Below is a small trained network, with its code and all its weights. Each question gives an input and a target symbol and asks what happens when units are switched off, that is, made to give their printed mean instead of their output.

import numpy as np


def w(rows, s, z=0):
    codes = np.array(rows[::2]) - 128.0
    scale = np.full(codes.shape[1], s)
    scale[-1] = z or s
    return codes * scale


def softmax(a):
    e = np.exp(a - a.max(-1, keepdims=True))
    return e / e.sum(-1, keepdims=True)


def log_softmax(a):
    a = a - a.max(-1, keepdims=True)
    return a - np.log(np.exp(a).sum(-1, keepdims=True))


def net(x, mask):
    ids = ['γζηλξπτφψω'.index(c) for c in x.split()]
    T = len(ids)
    res = E[ids] + P[:T]
    u = 0
    for l in range(3):
        r = res
        for j in range(2):
            rows = slice(4 * j, 4 * j + 4)
            q, k, v = (r @ M[l][rows].T for M in (Q, K, V))
            z = softmax(np.where(np.tri(T) > 0, q @ k.T / 4**0.5, -1e9)) @ v
            o = O[l][rows]
            res = res + np.where(mask[u + j], z, o[:, -1]) @ o[:, :-1]
        u += 2
    return log_softmax(res[-1] @ U[:, :-1].T + U[:, -1])


Q, K, V, O = {}, {}, {}, {}
E = w([
[144,158,146,181,41,147,78,111,146,222,150],'γ',
[183,145,119,122,189,151,100,94,196,127,134],'ζ',
[49,210,41,119,144,215,82,75,74,163,148],'η',
[142,187,103,170,197,99,163,140,156,176,145],'λ',
[106,95,120,132,154,140,141,71,145,165,171],'ξ',
[95,182,184,153,182,152,95,164,140,130,56],'π',
[32,121,131,152,138,139,70,151,160,248,118],'τ',
[74,137,208,140,130,169,72,130,150,105,184],'φ',
[104,40,126,118,167,163,222,178,91,59,89],'ψ',
[154,105,157,109,184,87,37,99,68,150,107],'ω',
],0.015)
P = w([
[198,127,117,178,86,82,103,164,83,95,178],'0',
[137,163,113,232,199,243,105,108,141,49,135],'1',
[130,134,119,198,201,212,98,116,147,63,133],'2',
[112,94,137,122,189,167,107,123,147,135,154],'3',
[148,76,190,102,202,131,107,143,155,162,168],'4',
[123,74,255,73,183,138,126,149,145,173,204],'5',
],0.0079)
Q[0] = w([
[115,162,99,109,79,151,92,103,68,145,192],'0.h1',
[147,253,133,136,58,138,124,91,188,141,165],'0.h1',
[91,109,37,105,158,182,97,71,106,90,195],'0.h1',
[102,35,161,204,168,122,94,138,114,90,142],'0.h1',
[138,65,167,107,176,120,159,152,109,179,157],'0.h2',
[144,163,97,65,2,25,169,101,130,104,64],'0.h2',
[201,111,43,130,71,112,133,135,76,103,80],'0.h2',
[95,132,122,146,137,85,109,130,83,62,80],'0.h2',
],0.0086)
K[0] = w([
[112,140,130,115,102,210,139,93,94,170,154],'0.h1',
[124,176,162,99,139,58,62,81,175,254,174],'0.h1',
[144,141,80,144,190,186,180,54,129,121,103],'0.h1',
[162,96,139,191,136,144,176,181,149,71,93],'0.h1',
[95,94,150,90,216,161,112,103,113,159,72],'0.h2',
[104,200,103,171,80,149,148,110,216,156,154],'0.h2',
[152,207,128,197,81,103,111,141,150,163,139],'0.h2',
[161,149,78,161,113,89,80,98,138,163,173],'0.h2',
],0.0092)
V[0] = w([
[125,193,106,115,114,184,98,87,154,101,88],'0.h1',
[130,40,162,134,100,96,174,143,195,134,163],'0.h1',
[151,73,105,104,182,100,189,133,71,94,136],'0.h1',
[111,99,162,155,72,159,121,146,168,86,116],'0.h1',
[92,239,134,163,183,92,145,116,91,68,163],'0.h2',
[164,128,156,197,88,91,213,216,105,80,112],'0.h2',
[205,155,64,216,2,136,165,142,99,131,114],'0.h2',
[119,134,230,122,139,81,122,131,90,154,184],'0.h2',
],0.0068)
O[0] = w([
[177,94,224,143,143,92,112,204,166,207,150,181],'0.h1',
[137,208,43,106,98,122,170,93,95,32,201,89],'0.h1',
[122,181,171,154,3,147,138,126,91,64,160,106],'0.h1',
[97,67,58,119,91,144,154,121,169,138,190,142],'0.h1',
[78,221,167,81,127,144,158,86,189,64,142,150],'0.h2',
[74,111,131,104,119,40,103,195,194,69,77,83],'0.h2',
[80,87,186,45,107,41,170,141,46,157,180,1],'0.h2',
[108,160,96,141,55,109,98,59,150,155,77,131],'0.h2',
],0.0059,0.0049)
Q[1] = w([
[99,209,132,132,136,128,67,85,122,151,187],'1.h1',
[138,27,154,116,170,131,64,205,185,159,128],'1.h1',
[122,133,52,62,127,62,143,184,47,149,86],'1.h1',
[169,140,146,205,127,222,152,81,111,167,130],'1.h1',
[131,99,93,17,61,38,160,186,109,118,57],'1.h2',
[130,181,138,45,87,124,200,195,87,134,124],'1.h2',
[86,160,85,253,177,166,58,99,132,108,114],'1.h2',
[113,90,170,15,143,47,133,140,168,164,198],'1.h2',
],0.0078)
K[1] = w([
[80,126,137,107,157,188,126,192,63,129,87],'1.h1',
[135,122,200,88,126,82,86,180,84,83,234],'1.h1',
[120,150,154,182,192,125,97,80,218,194,71],'1.h1',
[133,148,13,97,104,76,176,126,36,159,76],'1.h1',
[90,172,195,252,144,143,155,38,159,193,111],'1.h2',
[180,189,134,191,140,155,66,70,163,149,158],'1.h2',
[133,42,50,135,10,128,255,237,20,30,83],'1.h2',
[67,110,195,83,184,89,90,204,172,123,230],'1.h2',
],0.0071)
V[1] = w([
[152,77,217,94,60,98,163,118,157,136,212],'1.h1',
[72,136,2,204,163,140,212,138,177,144,136],'1.h1',
[63,131,222,98,130,154,61,161,145,160,159],'1.h1',
[82,166,105,85,188,202,108,157,193,127,132],'1.h1',
[81,143,155,171,63,158,162,102,101,116,123],'1.h2',
[132,168,120,115,153,61,187,197,135,181,181],'1.h2',
[135,68,140,109,105,117,48,190,175,136,140],'1.h2',
[157,197,169,59,172,185,155,115,187,60,183],'1.h2',
],0.0076)
O[1] = w([
[160,159,91,44,195,129,155,134,118,140,204,89],'1.h1',
[178,149,143,163,18,155,109,114,151,126,139,164],'1.h1',
[68,74,170,127,134,100,152,144,151,87,211,229],'1.h1',
[148,82,198,138,64,77,81,168,106,107,156,194],'1.h1',
[76,180,85,109,128,111,114,100,166,162,162,70],'1.h2',
[147,196,180,80,87,170,154,223,121,196,150,98],'1.h2',
[173,39,114,163,146,48,160,175,178,139,155,250],'1.h2',
[130,146,93,127,151,120,1,162,129,98,131,111],'1.h2',
],0.0087,0.0025)
Q[2] = w([
[114,162,70,147,143,109,107,114,166,116,168],'2.h1',
[85,154,91,160,161,166,137,127,128,137,209],'2.h1',
[146,103,244,169,130,124,131,133,154,164,126],'2.h1',
[106,149,113,7,103,56,145,114,126,144,127],'2.h1',
[164,81,149,120,103,150,198,148,103,131,89],'2.h2',
[128,166,136,173,145,175,92,101,143,120,130],'2.h2',
[107,161,120,89,137,113,159,139,128,145,116],'2.h2',
[91,147,103,113,109,163,184,122,139,93,108],'2.h2',
],0.011)
K[2] = w([
[64,114,111,230,67,208,117,108,101,51,78],'2.h1',
[145,118,56,85,97,162,146,98,49,83,143],'2.h1',
[53,154,146,67,69,22,101,188,126,163,87],'2.h1',
[110,140,171,200,196,255,158,125,233,179,97],'2.h1',
[112,99,207,115,118,77,170,180,152,203,195],'2.h2',
[98,146,92,89,74,124,102,93,93,63,167],'2.h2',
[151,74,151,120,181,227,122,122,143,170,179],'2.h2',
[128,58,190,248,119,195,195,137,183,122,165],'2.h2',
],0.0072)
V[2] = w([
[115,152,107,137,116,80,37,115,159,173,184],'2.h1',
[106,140,117,137,122,2,139,158,242,104,105],'2.h1',
[56,202,201,130,129,93,121,116,94,104,119],'2.h1',
[90,113,83,122,40,187,126,168,108,93,231],'2.h1',
[92,43,153,148,147,94,188,152,164,76,122],'2.h2',
[135,139,42,134,147,106,114,52,125,141,174],'2.h2',
[159,125,111,134,124,110,141,161,37,133,152],'2.h2',
[146,136,111,124,211,138,99,174,98,85,191],'2.h2',
],0.0089)
O[2] = w([
[172,72,209,161,17,98,187,65,127,185,101,189],'2.h1',
[159,199,92,100,55,67,125,121,2,179,64,174],'2.h1',
[105,159,217,36,192,80,113,82,59,129,92,27],'2.h1',
[64,204,160,131,125,74,151,110,250,167,117,210],'2.h1',
[122,184,52,117,131,21,169,180,94,137,112,222],'2.h2',
[98,100,117,178,106,186,186,50,135,97,73,157],'2.h2',
[71,130,146,102,146,158,111,171,252,75,153,82],'2.h2',
[143,57,72,15,56,111,175,163,165,144,69,252],'2.h2',
],0.0071,0.0042)
U = w([
[196,166,141,251,121,145,181,162,127,128,206,117],'γ',
[149,133,135,157,92,203,178,59,149,101,152,78],'ζ',
[165,115,156,130,65,111,241,84,154,146,80,113],'η',
[219,80,91,149,44,206,126,225,156,97,137,196],'λ',
[191,169,107,112,113,134,132,168,74,139,190,91],'ξ',
[156,104,109,159,173,153,172,104,81,104,141,63],'π',
[135,66,190,121,171,99,170,129,149,105,211,7],'τ',
[184,203,183,82,88,216,183,142,84,129,151,182],'φ',
[119,199,66,131,122,138,134,160,169,78,137,250],'ψ',
[159,164,101,102,124,185,242,151,122,157,204,99],'ω',
],0.0035,0.0024)

Each question gives the input, a string of symbols that net reads in full, and the target symbol t.
The units are the heads (4 rows each of Q, K, V and O). Each row of codes is followed by its name. A weight is (code - 128) times the scale printed after its matrix; where a second scale follows, it is the last column's (O and U).
mask holds one flag per head, layer by layer. A switched-off head (its flag False) gives its mean, the last column of its rows in O, instead of its output. The means were averaged over made-up inputs and are rounded, as every weight is.
A unit's drop is (log p(t) with every unit on - log p(t) with that unit switched off) / (log p(t) with every unit on - log p(t) with every unit switched off).
The circuit of an input: a set's keep is (log p(t) with only the set's units on - log p(t) with every unit switched off) / (log p(t) with every unit on - log p(t) with every unit switched off). Starting from all 6 units, units are removed one at a time, each time the one whose removal leaves the highest keep (on an exact tie, the one counted first), for as long as the keep stays at least 0.8.
circuit, biggest first: the units of the circuit, biggest drop first
most important unit: the unit with the biggest drop
heads that matter: for each layer, one digit per head in row order, 1 if its drop is at least 0.15 and else 0, layers parted by /
input η ζ τ π τ, target τ: circuit, biggest first -> [0.h2 2.h1 0.h1 1.h1]
input γ ζ ζ π, target ω: heads that matter -> 01 / 11 / 00
input ζ τ ζ ψ τ, target ψ: heads that matter -> 10 / 01 / 10
input γ ζ γ ζ τ, target ω: heads that matter -> 01 / 11 / 00
input η ω ψ ζ τ λ, target η: heads that matter -> 11 / 01 / 10
input φ ψ ω τ φ τ, target τ: most important unit -> 1.h1
input ζ φ λ ζ τ ψ, target ψ: heads that matter -> 11 / 01 / 10
input ζ ω π ζ ω, target λ: heads that matter -> 01 / 01 / 11
input ζ ζ τ, target λ: heads that matter -> 00 / 01 / 11
input ω ξ τ ω τ ψ, target ζ: circuit, biggest first -> [0.h1 0.h2 1.h2 2.h2]
input η η ξ ξ, target τ: heads that matter -> 11 / 10 / 10
input ψ φ γ, target ψ: circuit, biggest first -> [2.h1 0.h1]
input ψ ψ ξ φ ζ γ, target ψ: circuit, biggest first -> [0.h1 2.h1]
input τ ζ ψ ζ ζ, target ψ: most important unit -> 1.h2
input λ ζ φ ζ ζ, target φ: circuit, biggest first -> [0.h2 1.h2 2.h1]
input φ ω φ ζ ω, target η: circuit, biggest first -> [2.h1 0.h2 1.h2 2.h2]
input ψ π ψ τ φ, target ψ: circuit, biggest first -> [0.h1 2.h1]
input γ φ ζ ζ ψ ζ, target ψ: circuit, biggest first -> [0.h1 2.h1 1.h2]
input γ φ π λ, target ω: circuit, biggest first -> [0.h2 1.h1 1.h2]
input φ π ζ φ ζ π, target η: circuit, biggest first -> [2.h1 0.h2 1.h2 2.h2]
input φ ζ ζ τ, target η: circuit, biggest first -> [2.h1 1.h2 2.h2]
input φ τ π, target η: circuit, biggest first -> [2.h1 1.h2 2.h2 0.h2]
input τ ζ ω τ, target γ: most important unit -> 2.h2
input φ ζ γ, target η: circuit, biggest first -> [2.h1 1.h2 2.h2 1.h1]
input ξ γ ψ ζ φ ζ, target τ: circuit, biggest first -> [0.h2 1.h1]
input τ ψ φ, target ψ: circuit, biggest first -> [1.h2 0.h1 2.h1]
input ζ ζ ψ γ ξ, target ψ: most important unit -> 0.h1
input ζ ζ ψ τ τ γ, target η: heads that matter -> 11 / 11 / 10
input τ ζ λ ξ φ ζ, target γ: heads that matter -> 11 / 11 / 01
input ω φ π ζ ζ ζ, target π: heads that matter -> 11 / 11 / 10
